Here is a tiny trained network, its code and every weight. The questions are about switching its units off for an input and a class, where a switched-off unit gives its printed mean instead of its output.

import numpy as np


def w(rows, s, z=0):
    codes = np.array(rows[::2]) - 128.0
    scale = np.full(codes.shape[1], s)
    scale[-1] = z or s
    return codes * scale


def f(y):
    return y / 2 * (1 + np.tanh(0.7978845608 * (y + 0.044715 * y**3)))


def log_softmax(a):
    a = a - a.max(-1, keepdims=True)
    return a - np.log(np.exp(a).sum(-1, keepdims=True))


def net(x, mask):
    res = np.array(x, float).reshape(1, 5) / 4 @ E
    y = f(res @ A[0][:, :-1].T + A[0][:, -1])
    res = res + np.where(mask, y, B[0][:, -1]) @ B[0][:, :-1]
    return log_softmax(res[-1] @ U[:, :-1].T + U[:, -1])


A, B = {}, {}
E = w([
[122,49,127,145,116,16,132,209,122,132,134],'x0',
[93,141,142,41,115,120,248,126,129,109,152],'x1',
[46,159,133,140,145,107,130,137,138,144,18],'x2',
[131,127,128,128,128,129,129,129,128,128,127],'x3',
[130,127,128,128,128,128,129,129,129,128,127],'x4',
],0.015)
A[0] = w([
[124,128,120,116,128,137,131,127,113,130,115,83],'N0',
[109,140,130,112,126,153,168,123,137,130,139,124],'N1',
[86,139,123,132,136,118,131,126,132,135,58,153],'N2',
[142,137,130,132,145,122,135,129,129,135,135,166],'N3',
[158,129,129,131,128,132,136,135,127,133,149,254],'N4',
[121,134,119,125,130,137,138,127,129,143,135,152],'N5',
[111,135,130,117,124,140,129,124,116,117,133,150],'N6',
[136,142,135,130,127,117,118,136,130,132,131,97],'N7',
[153,138,136,158,136,170,73,126,131,135,106,188],'N8',
[127,129,131,128,131,119,114,128,136,127,110,77],'N9',
[125,143,129,119,126,136,138,117,128,123,105,72],'N10',
[122,112,125,142,126,120,125,133,120,127,99,73],'N11',
[136,161,124,173,128,183,53,105,123,128,122,224],'N12',
[117,91,133,105,127,70,171,158,115,127,136,31],'N13',
[134,114,126,146,131,120,93,139,141,129,127,121],'N14',
[43,150,133,135,132,116,127,136,123,128,4,143],'N15',
[156,103,126,155,128,87,95,150,126,129,117,164],'N16',
[126,163,129,94,126,174,177,108,128,122,126,121],'N17',
[146,109,135,146,128,96,124,145,141,133,122,152],'N18',
[124,142,131,112,133,156,157,117,135,138,133,129],'N19',
[134,139,130,128,132,137,145,135,147,133,123,117],'N20',
[117,110,127,112,124,71,180,155,134,128,142,16],'N21',
[130,132,126,131,126,124,128,123,136,126,122,81],'N22',
[126,89,129,177,129,82,48,153,126,130,134,117],'N23',
[106,131,132,121,126,140,133,118,122,122,98,80],'N24',
[135,127,117,145,125,145,136,125,131,128,118,96],'N25',
],0.026,0.0092)
B[0] = w([
[120,137,146,150,137,123,152,136,133,127,125,131],'N0',
[128,214,114,137,126,140,98,122,129,86,116,172],'N1',
[132,161,115,122,134,124,108,120,163,207,123,199],'N2',
[124,118,126,130,142,111,125,132,120,122,160,137],'N3',
[118,97,133,115,128,130,125,118,102,76,142,174],'N4',
[140,145,132,125,129,117,129,128,129,131,161,140],'N5',
[142,161,144,120,118,109,132,140,132,128,167,145],'N6',
[143,130,141,141,116,121,135,147,126,124,97,129],'N7',
[136,83,133,117,127,120,124,121,211,112,146,198],'N8',
[134,100,148,116,148,126,125,140,116,188,147,137],'N9',
[123,173,117,141,138,121,136,144,163,83,93,144],'N10',
[132,69,142,88,125,124,123,109,109,236,152,147],'N11',
[128,54,130,116,120,125,129,124,241,85,157,225],'N12',
[141,51,136,117,123,128,129,126,216,105,137,183],'N13',
[114,143,104,150,135,132,124,127,92,136,123,162],'N14',
[124,185,141,142,126,131,144,144,193,251,103,254],'N15',
[141,87,111,147,120,124,127,155,65,146,88,193],'N16',
[124,209,142,113,134,127,120,120,54,136,151,204],'N17',
[111,92,110,149,131,118,137,139,96,121,85,169],'N18',
[127,171,145,116,119,128,157,127,94,150,173,168],'N19',
[115,154,97,127,151,142,135,119,146,118,130,136],'N20',
[127,81,124,133,135,131,110,117,232,91,141,176],'N21',
[114,125,135,126,121,138,125,136,140,152,123,125],'N22',
[127,175,129,128,132,139,128,125,9,172,110,219],'N23',
[132,181,96,145,121,131,107,122,159,85,64,149],'N24',
[120,126,132,131,133,129,130,131,148,134,126,132],'N25',
],0.033,0.036)
U = w([
[142,42,125,85,107,126,118,106,166,20,182,253],'0',
[129,103,132,114,121,116,130,143,255,157,114,121],'1',
[134,83,97,131,118,127,111,138,12,77,133,100],'2',
[122,141,105,155,130,117,122,171,99,206,73,20],'3',
[118,179,131,94,120,140,131,100,43,26,193,135],'4',
[106,236,132,130,133,128,140,142,125,161,117,60],'5',
],0.007,0.0041)

Each question gives the input, the list of numbers given to net, and the class t.
The units are the neurons (one row each of A and B). Each row of codes is followed by its name. A weight is (code - 128) times the scale printed after its matrix; where a second scale follows, it is the last column's (A, B and U).
mask holds one flag per neuron, in row order. A switched-off neuron (its flag False) gives its mean, the last column of its row in B, instead of its output. The means were averaged over made-up inputs and are rounded, as every weight is.
A unit's drop is (log p(t) with every unit on - log p(t) with that unit switched off) / (log p(t) with every unit on - log p(t) with every unit switched off).
The circuit of an input: a set's keep is (log p(t) with only the set's units on - log p(t) with every unit switched off) / (log p(t) with every unit on - log p(t) with every unit switched off). Starting from the 12 units with the biggest drops (on a tie, the unit counted first), units are removed one at a time, each time the one whose removal leaves the highest keep (on an exact tie, the one counted first), for as long as the keep stays at least 0.8.
circuit, biggest first: the units of the circuit, biggest drop first
unit that matters most: the unit with the biggest drop
k most important neurons: the k neurons with the biggest drops, biggest first
drop of u: that unit's drop, to one decimal
input [-6,-2,-4,3,3], class 0: circuit, biggest first	[N15]
input [1,-5,-6,3,-3], class 2: circuit, biggest first	[N23; N15]
input [8,0,2,-1,-3], class 3: 2 most important neurons	[N23; N12]
input [1,-7,8,7,2], class 3: 2 most important neurons	[N23; N16]
input [1,-1,-5,-4,6], class 2: 2 most important neurons	[N15; N12]
input [1,-4,-7,5,-2], class 2: circuit, biggest first	[N23; N15]
input [0,5,-6,2,4], class 4: 2 most important neurons	[N12; N15]
input [2,-6,-6,-6,2], class 2: 2 most important neurons	[N23; N15]
input [0,-8,-6,6,-4], class 0: 3 most important neurons	[N12; N8; N15]
input [1,-7,0,-6,-2], class 2: 3 most important neurons	[N23; N15; N16]
input [1,-6,0,-3,3], class 2: 2 most important neurons	[N23; N15]
input [7,4,-4,-1,-7], class 0: drop of N15	0.4
input [7,-3,1,0,-7], class 3: drop of N15	0.0
input [-8,1,-7,-4,3], class 4: unit that matters most	N17
input [-6,5,0,3,1], class 4: drop of N15	0.6
